Here is a tiny trained network, its code and every weight. The questions are about switching its units off for an input and a class, where a switched-off unit gives its printed mean instead of its output.

import numpy as np


def w(rows, s, z=0):
    codes = np.array(rows[::2]) - 128.0
    scale = np.full(codes.shape[1], s)
    scale[-1] = z or s
    return codes * scale


def f(y):
    return y / 2 * (1 + np.tanh(0.7978845608 * (y + 0.044715 * y**3)))


def log_softmax(a):
    a = a - a.max(-1, keepdims=True)
    return a - np.log(np.exp(a).sum(-1, keepdims=True))


def net(x, mask):
    res = np.array(x, float).reshape(1, 3) / 4 @ E
    y = f(res @ A[0][:, :-1].T + A[0][:, -1])
    res = res + np.where(mask, y, B[0][:, -1]) @ B[0][:, :-1]
    return log_softmax(res[-1] @ U[:, :-1].T + U[:, -1])


A, B = {}, {}
E = w([
[91,147,103,229,111,139,118],'x0',
[171,84,168,183,148,80,86],'x1',
[139,115,2,131,93,112,107],'x2',
],0.017)
A[0] = w([
[69,178,73,18,104,115,116,216],'neuron 0',
[168,138,178,102,129,170,191,141],'neuron 1',
[142,68,82,159,101,108,38,118],'neuron 2',
[56,183,185,218,174,206,100,110],'neuron 3',
[94,134,193,85,92,117,203,190],'neuron 4',
[242,93,47,115,116,2,23,254],'neuron 5',
[130,171,194,86,145,175,248,150],'neuron 6',
[152,160,100,36,70,187,200,176],'neuron 7',
[69,103,52,218,66,166,170,221],'neuron 8',
],0.0077,0.0044)
B[0] = w([
[40,149,190,80,34,112,38,226],'neuron 0',
[116,114,176,69,184,117,171,170],'neuron 1',
[143,102,60,47,162,64,168,185],'neuron 2',
[130,237,123,116,124,137,56,206],'neuron 3',
[94,140,117,92,168,113,183,185],'neuron 4',
[254,41,96,203,79,60,20,253],'neuron 5',
[132,118,54,53,221,109,242,206],'neuron 6',
[24,161,170,62,72,246,124,219],'neuron 7',
[200,120,49,176,75,54,89,241],'neuron 8',
],0.007,0.013)
U = w([
[255,44,44,143,92,36,99,248],'0',
[61,163,140,132,26,180,24,24],'1',
[62,85,151,63,182,201,235,26],'2',
[157,193,112,221,172,120,135,74],'3',
],0.0078,0.0013)

Each question gives the input, the list of numbers given to net, and the class t.
The units are the neurons (one row each of A and B). Each row of codes is followed by its name. A weight is (code - 128) times the scale printed after its matrix; where a second scale follows, it is the last column's (A, B and U).
mask holds one flag per neuron, in row order. A switched-off neuron (its flag False) gives its mean, the last column of its row in B, instead of its output. The means were averaged over made-up inputs and are rounded, as every weight is.
A unit's drop is (log p(t) with every unit on - log p(t) with that unit switched off) / (log p(t) with every unit on - log p(t) with every unit switched off).
The circuit of an input: a set's keep is (log p(t) with only the set's units on - log p(t) with every unit switched off) / (log p(t) with every unit on - log p(t) with every unit switched off). Starting from all 9 units, units are removed one at a time, each time the one whose removal leaves the highest keep (on an exact tie, the one counted first), for as long as the keep stays at least 0.8.
units of the circuit, in order: the units of the circuit, biggest drop first
top k neurons: the k neurons with the biggest drops, biggest first
drop of u: that unit's drop, to one decimal
input [2,0,-2], class 3: units of the circuit, in order => neuron 0; neuron 7; neuron 5
input [7,-2,-8], class 3: units of the circuit, in order => neuron 0
input [6,4,-3], class 3: units of the circuit, in order => neuron 0; neuron 5
input [1,7,-4], class 3: top 2 neurons => neuron 8; neuron 5
input [4,4,-2], class 3: units of the circuit, in order => neuron 5; neuron 0
input [3,-1,-6], class 2: top 2 neurons => neuron 5; neuron 8
input [6,1,-7], class 3: top 3 neurons => neuron 0; neuron 7; neuron 3
input [7,-7,-8], class 2: top 2 neurons => neuron 6; neuron 5
input [-3,0,1], class 1: top 4 neurons => neuron 8; neuron 6; neuron 2; neuron 5
input [-2,-6,8], class 1: top 2 neurons => neuron 7; neuron 0
input [1,6,-5], class 3: top 2 neurons => neuron 0; neuron 7
input [4,8,-4], class 3: top 2 neurons => neuron 8; neuron 0
input [8,-3,-4], class 3: top 2 neurons => neuron 0; neuron 7
input [-3,-7,4], class 1: units of the circuit, in order => neuron 0
input [0,-5,-1], class 2: top 2 neurons => neuron 5; neuron 6
input [5,-2,-1], class 3: drop of neuron 5 => 0.8
input [4,-2,-7], class 2: drop of neuron 8 => 0.2
input [0,-6,7], class 1: drop of neuron 7 => 0.1
